Here is a tiny trained network, its code and every weight. The questions are about switching its units off for an input and a class, where a switched-off unit gives its printed mean instead of its output.

import numpy as np


def w(rows, s, z=0):
    codes = np.array(rows[::2]) - 128.0
    scale = np.full(codes.shape[1], s)
    scale[-1] = z or s
    return codes * scale


def f(y):
    return np.maximum(y, 0)


def log_softmax(a):
    a = a - a.max(-1, keepdims=True)
    return a - np.log(np.exp(a).sum(-1, keepdims=True))


def net(x, mask):
    res = np.array(x, float).reshape(1, 6) / 4 @ E
    y = f(res @ A[0][:, :-1].T + A[0][:, -1])
    res = res + np.where(mask, y, B[0][:, -1]) @ B[0][:, :-1]
    return log_softmax(res[-1] @ U[:, :-1].T + U[:, -1])


A, B = {}, {}
E = w([
[168,143,114,149,127,111,115,110,41,85,205],'x0',
[147,119,140,234,161,179,170,107,150,194,160],'x1',
[75,22,67,68,171,176,117,107,132,119,96],'x2',
[77,49,117,176,190,67,122,190,105,62,2],'x3',
[140,73,195,207,121,87,154,108,133,87,58],'x4',
[54,130,116,126,58,183,146,164,125,155,177],'x5',
],0.0082)
A[0] = w([
[189,205,120,170,154,69,130,175,123,121,177,250],'n0',
[202,127,108,180,179,110,110,80,86,108,164,85],'n1',
[150,167,175,243,136,172,156,118,159,209,131,111],'n2',
[113,94,97,3,122,134,92,95,111,78,132,120],'n3',
[75,128,32,97,176,183,127,187,141,188,158,143],'n4',
[122,94,102,68,120,200,131,115,130,156,143,84],'n5',
],0.015,0.0025)
B[0] = w([
[77,177,161,237,64,101,96,141,59,101,143,223],'n0',
[199,130,134,161,114,114,210,146,201,180,133,201],'n1',
[153,136,103,201,73,158,254,116,106,118,185,249],'n2',
[76,46,81,151,93,200,227,114,152,122,82,249],'n3',
[42,50,54,83,65,249,157,89,126,87,126,249],'n4',
[119,124,75,47,92,179,172,119,163,130,91,212],'n5',
],0.01,0.014)
U = w([
[166,147,138,178,100,150,211,98,149,165,208,137],'0',
[168,154,137,127,158,80,65,131,144,152,171,54],'1',
[132,148,169,80,239,120,110,118,119,159,198,54],'2',
[173,92,204,92,218,34,131,126,218,148,29,199],'3',
[84,63,112,203,156,76,144,170,102,57,53,252],'4',
[89,117,75,61,103,189,144,93,150,130,157,39],'5',
[146,254,202,126,72,74,94,130,77,153,213,128],'6',
],0.0068,0.0038)

Each question gives the input, the list of numbers given to net, and the class t.
The units are the neurons (one row each of A and B). Each row of codes is followed by its name. A weight is (code - 128) times the scale printed after its matrix; where a second scale follows, it is the last column's (A, B and U).
mask holds one flag per neuron, in row order. A switched-off neuron (its flag False) gives its mean, the last column of its row in B, instead of its output. The means were averaged over made-up inputs and are rounded, as every weight is.
A unit's drop is (log p(t) with every unit on - log p(t) with that unit switched off) / (log p(t) with every unit on - log p(t) with every unit switched off).
The circuit of an input: a set's keep is (log p(t) with only the set's units on - log p(t) with every unit switched off) / (log p(t) with every unit on - log p(t) with every unit switched off). Starting from all 6 units, units are removed one at a time, each time the one whose removal leaves the highest keep (on an exact tie, the one counted first), for as long as the keep stays at least 0.8.
units of the circuit, in order: the units of the circuit, biggest drop first
most important unit: the unit with the biggest drop
top k neurons: the k neurons with the biggest drops, biggest first
drop when u is switched off: that unit's drop, to one decimal
input [7,2,0,-1,-4,6], class 5: top 2 neurons : [n4, n2]
input [-1,5,-8,7,4,0], class 0: most important unit : n2
input [-7,-5,-3,0,-1,-3], class 3: units of the circuit, in order : [n4, n2]
input [8,-8,-6,-1,-8,-1], class 6: top 2 neurons : [n0, n4]
input [-1,2,-3,-5,-4,8], class 5: top 3 neurons : [n4, n5, n1]
input [4,1,7,-3,7,3], class 4: top 3 neurons : [n4, n2, n1]
input [3,2,0,3,6,-4], class 0: top 2 neurons : [n1, n3]
input [-8,-5,-3,-2,-1,-6], class 3: top 2 neurons : [n4, n2]
input [6,-4,-8,-8,6,6], class 6: top 2 neurons : [n0, n3]
input [2,-5,-2,-6,7,5], class 6: drop when n4 is switched off : 0.2
input [-7,0,-4,-1,-3,-4], class 6: drop when n3 is switched off : 0.4
input [8,-7,-5,-5,-2,1], class 6: drop when n2 is switched off : 0.1
input [-7,6,-1,4,2,-6], class 0: drop when n5 is switched off : 0.0
input [1,4,3,3,8,-4], class 0: most important unit : n1
